Below is a small trained network, with its code and all its weights. Each question gives an input and a class and asks what happens when units are switched off, that is, made to give their printed mean instead of their output.

import numpy as np


def w(rows, s, z=0):
    codes = np.array(rows[::2]) - 128.0
    scale = np.full(codes.shape[1], s)
    scale[-1] = z or s
    return codes * scale


def f(y):
    return np.maximum(y, 0)


def log_softmax(a):
    a = a - a.max(-1, keepdims=True)
    return a - np.log(np.exp(a).sum(-1, keepdims=True))


def net(x, mask):
    res = np.array(x, float).reshape(1, 8) / 4 @ E
    y = f(res @ A[0][:, :-1].T + A[0][:, -1])
    res = res + np.where(mask, y, B[0][:, -1]) @ B[0][:, :-1]
    return log_softmax(res[-1] @ U[:, :-1].T + U[:, -1])


A, B = {}, {}
E = w([
[136,120,142,124,135,126,135],'x0',
[133,117,140,113,138,123,135],'x1',
[121,130,121,123,129,128,129],'x2',
[61,190,255,137,67,60,170],'x3',
[119,175,111,166,253,82,106],'x4',
[110,130,115,102,134,127,127],'x5',
[196,235,108,68,117,150,170],'x6',
[106,139,113,118,130,137,122],'x7',
],0.013)
A[0] = w([
[135,197,157,168,208,87,84,63],'N1',
[85,42,149,174,119,86,77,155],'N2',
[166,144,158,132,208,75,147,4],'N3',
[125,184,166,125,212,141,89,81],'N4',
[17,196,196,157,72,5,225,108],'N5',
[127,70,123,66,46,165,167,33],'N6',
[166,209,109,123,125,165,191,125],'N7',
[254,178,125,35,121,111,191,137],'N8',
[186,230,116,99,143,155,200,121],'N9',
[166,98,174,39,25,159,147,110],'N10',
[146,113,150,126,49,213,155,75],'N11',
[134,175,98,166,227,9,161,34],'N12',
[94,202,205,130,99,54,103,47],'N13',
[110,158,187,101,114,110,159,72],'N14',
[173,166,132,149,128,127,124,38],'N15',
[48,26,133,145,151,112,118,166],'N16',
[133,113,155,98,170,130,135,60],'N17',
[101,158,78,157,189,131,139,76],'N18',
[114,77,177,111,70,217,142,24],'N19',
[119,129,163,104,77,209,172,40],'N20',
[201,103,111,200,145,163,126,42],'N21',
[210,70,54,80,179,194,98,116],'N22',
[189,238,120,66,116,156,132,149],'N23',
],0.0098,0.0026)
B[0] = w([
[84,65,66,48,68,53,66,182],'N1',
[23,159,174,201,177,148,200,187],'N2',
[99,123,128,104,98,110,80,162],'N3',
[113,104,91,140,73,72,98,168],'N4',
[206,99,127,95,185,213,95,249],'N5',
[120,80,105,129,51,64,105,189],'N6',
[114,145,154,181,201,97,170,178],'N7',
[106,155,173,211,138,124,176,201],'N8',
[79,187,164,205,182,118,224,193],'N9',
[82,87,103,102,101,94,132,210],'N10',
[121,73,78,135,57,64,92,184],'N11',
[94,107,105,40,52,51,98,193],'N12',
[179,123,118,61,110,226,131,199],'N13',
[152,114,156,106,159,193,72,173],'N14',
[125,121,134,143,133,103,158,142],'N15',
[64,191,235,213,213,149,254,188],'N16',
[122,129,74,155,124,123,111,134],'N17',
[143,98,125,95,75,113,83,163],'N18',
[120,79,120,117,107,70,109,179],'N19',
[161,164,81,89,83,94,109,173],'N20',
[180,191,135,106,137,132,120,158],'N21',
[238,84,140,81,150,209,88,217],'N22',
[91,197,152,183,184,122,195,197],'N23',
],0.0084,0.02)
U = w([
[62,155,161,228,200,140,170,252],'0',
[249,114,128,93,169,253,84,107],'1',
[96,104,102,105,64,32,81,14],'2',
],0.013,0.0018)

Each question gives the input, the list of numbers given to net, and the class t.
The units are the neurons (one row each of A and B). Each row of codes is followed by its name. A weight is (code - 128) times the scale printed after its matrix; where a second scale follows, it is the last column's (A, B and U).
mask holds one flag per neuron, in row order. A switched-off neuron (its flag False) gives its mean, the last column of its row in B, instead of its output. The means were averaged over made-up inputs and are rounded, as every weight is.
A unit's drop is (log p(t) with every unit on - log p(t) with that unit switched off) / (log p(t) with every unit on - log p(t) with every unit switched off).
k most important neurons: the k neurons with the biggest drops, biggest first
drop when u is switched off: that unit's drop, to one decimal
input [8,2,5,-6,5,3,8,1], class 0: most important neuron : [N9]
input [-1,2,-5,-3,-5,5,-4,-7], class 2: 3 most important neurons : [N9; N23; N6]
input [1,8,4,-3,-4,-3,-2,-1], class 2: 2 most important neurons : [N5; N13]
input [-1,2,-5,2,-7,5,-8,-6], class 0: 2 most important neurons : [N16; N2]
input [5,-4,2,-5,-6,5,-7,4], class 0: 2 most important neurons : [N16; N2]
input [7,8,-2,4,-3,1,5,-2], class 0: 2 most important neurons : [N22; N8]
input [-8,8,-3,-7,-7,6,-8,-3], class 0: 3 most important neurons : [N16; N2; N5]
input [-5,-3,0,-6,7,-5,6,-3], class 2: 3 most important neurons : [N12; N1; N5]
input [4,7,4,8,-8,4,-4,7], class 1: 3 most important neurons : [N5; N13; N14]
input [-7,6,-5,6,-4,4,-3,-3], class 1: drop when N5 is switched off : 0.5
input [8,-7,-4,4,8,7,3,8], class 2: drop when N5 is switched off : 0.0
input [6,-2,-4,6,-4,-2,2,8], class 1: drop when N5 is switched off : 0.4
input [4,-2,8,-5,2,5,6,-5], class 0: drop when N9 is switched off : 0.1
